Below is a small trained network, with its code and all its weights. Each question gives an input and a class and asks what happens when units are switched off, that is, made to give their printed mean instead of their output.

import numpy as np


def w(rows, s, z=0):
    codes = np.array(rows[::2]) - 128.0
    scale = np.full(codes.shape[1], s)
    scale[-1] = z or s
    return codes * scale


def f(y):
    return y / 2 * (1 + np.tanh(0.7978845608 * (y + 0.044715 * y**3)))


def log_softmax(a):
    a = a - a.max(-1, keepdims=True)
    return a - np.log(np.exp(a).sum(-1, keepdims=True))


def net(x, mask):
    res = np.array(x, float).reshape(1, 6) / 4 @ E
    y = f(res @ A[0][:, :-1].T + A[0][:, -1])
    res = res + np.where(mask, y, B[0][:, -1]) @ B[0][:, :-1]
    return log_softmax(res[-1] @ U[:, :-1].T + U[:, -1])


A, B = {}, {}
E = w([
[254,87,129,109],'x0',
[125,124,125,126],'x1',
[132,239,25,61],'x2',
[131,131,130,134],'x3',
[143,88,48,220],'x4',
[127,126,126,127],'x5',
],0.0076)
A[0] = w([
[124,113,179,166,89],'neuron 1',
[157,118,105,175,46],'neuron 2',
[115,85,175,125,69],'neuron 3',
[42,105,107,106,81],'neuron 4',
[141,170,181,94,65],'neuron 5',
[156,149,76,55,154],'neuron 6',
[72,115,141,133,93],'neuron 7',
[139,122,100,182,48],'neuron 8',
[2,128,79,173,136],'neuron 9',
[118,172,93,98,41],'neuron 10',
[214,116,130,109,60],'neuron 11',
[160,85,17,200,122],'neuron 12',
[192,91,122,90,57],'neuron 13',
[53,183,180,179,93],'neuron 14',
[30,180,159,160,114],'neuron 15',
[59,209,156,192,41],'neuron 16',
[147,200,216,58,83],'neuron 17',
[142,150,203,201,81],'neuron 18',
[141,150,130,153,144],'neuron 19',
[129,242,62,144,68],'neuron 20',
[103,42,160,125,55],'neuron 21',
[117,122,170,6,104],'neuron 22',
[112,115,16,216,78],'neuron 23',
[93,29,142,201,227],'neuron 24',
[234,78,142,55,102],'neuron 25',
[1,100,114,88,142],'neuron 26',
[132,124,188,181,79],'neuron 27',
[130,21,227,141,90],'neuron 28',
[63,182,83,136,255],'neuron 29',
[194,215,77,53,58],'neuron 30',
],0.01,0.0091)
B[0] = w([
[106,153,23,116,137],'neuron 1',
[89,110,117,195,123],'neuron 2',
[59,121,63,137,132],'neuron 3',
[190,169,71,224,135],'neuron 4',
[100,176,133,207,128],'neuron 5',
[107,43,121,95,173],'neuron 6',
[150,83,79,152,130],'neuron 7',
[28,176,90,245,123],'neuron 8',
[194,102,139,151,191],'neuron 9',
[115,127,2,160,128],'neuron 10',
[187,80,44,228,136],'neuron 11',
[74,122,240,159,190],'neuron 12',
[156,118,80,200,131],'neuron 13',
[173,99,110,161,150],'neuron 14',
[178,86,111,155,166],'neuron 15',
[160,142,80,220,137],'neuron 16',
[76,103,169,198,157],'neuron 17',
[82,145,50,113,137],'neuron 18',
[126,150,143,109,137],'neuron 19',
[80,80,63,87,163],'neuron 20',
[76,95,19,129,140],'neuron 21',
[49,115,196,184,158],'neuron 22',
[55,108,168,146,172],'neuron 23',
[129,112,145,55,248],'neuron 24',
[189,56,146,202,170],'neuron 25',
[176,96,147,151,175],'neuron 26',
[86,135,21,118,137],'neuron 27',
[105,91,66,97,193],'neuron 28',
[150,68,164,88,237],'neuron 29',
[104,70,57,118,166],'neuron 30',
],0.0083,0.011)
U = w([
[54,80,28,117,87],'0',
[206,77,110,233,67],'1',
[117,83,159,108,254],'2',
[2,96,190,220,76],'3',
[125,89,150,101,249],'4',
[133,82,156,104,204],'5',
[163,187,144,81,55],'6',
[116,194,92,143,49],'7',
],0.013,0.0095)

Each question gives the input, the list of numbers given to net, and the class t.
The units are the neurons (one row each of A and B). Each row of codes is followed by its name. A weight is (code - 128) times the scale printed after its matrix; where a second scale follows, it is the last column's (A, B and U).
mask holds one flag per neuron, in row order. A switched-off neuron (its flag False) gives its mean, the last column of its row in B, instead of its output. The means were averaged over made-up inputs and are rounded, as every weight is.
A unit's drop is (log p(t) with every unit on - log p(t) with that unit switched off) / (log p(t) with every unit on - log p(t) with every unit switched off).
The circuit of an input: a set's keep is (log p(t) with only the set's units on - log p(t) with every unit switched off) / (log p(t) with every unit on - log p(t) with every unit switched off). Starting from the 12 units with the biggest drops (on a tie, the unit counted first), units are removed one at a time, each time the one whose removal leaves the highest keep (on an exact tie, the one counted first), for as long as the keep stays at least 0.8.
circuit, biggest first: the units of the circuit, biggest drop first
most important unit: the unit with the biggest drop
k most important neurons: the k neurons with the biggest drops, biggest first
drop when u is switched off: that unit's drop, to one decimal
input [2,4,7,1,-6,4], class 0: circuit, biggest first : (neuron 30)
input [3,-6,6,0,7,2], class 3: circuit, biggest first : (neuron 12; neuron 23)
input [1,8,0,3,-8,-5], class 3: circuit, biggest first : (neuron 22; neuron 17)
input [-8,-3,-3,-3,8,2], class 1: 2 most important neurons : (neuron 9; neuron 15)
input [-1,4,7,0,-5,6], class 0: 4 most important neurons : (neuron 30; neuron 20; neuron 10; neuron 12)
input [3,-2,4,-1,6,0], class 3: circuit, biggest first : (neuron 12; neuron 23)
input [2,-6,-5,6,6,-3], class 3: 3 most important neurons : (neuron 12; neuron 29; neuron 8)
input [-5,-3,1,-1,8,6], class 3: 2 most important neurons : (neuron 23; neuron 12)
input [-5,5,5,8,6,-6], class 5: 2 most important neurons : (neuron 29; neuron 9)
input [1,-1,5,6,-7,2], class 3: circuit, biggest first : (neuron 22; neuron 17)
input [-6,4,7,5,-8,-5], class 3: 2 most important neurons : (neuron 22; neuron 17)
input [1,3,4,5,7,6], class 3: 2 most important neurons : (neuron 12; neuron 23)
input [-5,-5,5,1,7,3], class 3: 2 most important neurons : (neuron 23; neuron 12)
input [-7,3,-2,-2,7,2], class 1: circuit, biggest first : (neuron 9)
input [7,-5,-6,1,-1,7], class 1: 2 most important neurons : (neuron 25; neuron 11)
input [-3,-2,-2,-3,-6,1], class 3: 3 most important neurons : (neuron 22; neuron 17; neuron 24)
input [5,2,7,-6,-7,2], class 0: 2 most important neurons : (neuron 30; neuron 12)
input [-3,-7,7,4,-4,0], class 0: drop when neuron 20 is switched off : 0.4
input [-1,2,-1,-2,8,-7], class 3: drop when neuron 23 is switched off : 0.2
input [7,2,-7,0,-1,-5], class 0: most important unit : neuron 28
input [-7,3,-7,1,-2,5], class 0: drop when neuron 18 is switched off : 0.1
input [7,4,-8,-8,7,-7], class 0: drop when neuron 24 is switched off : 0.1
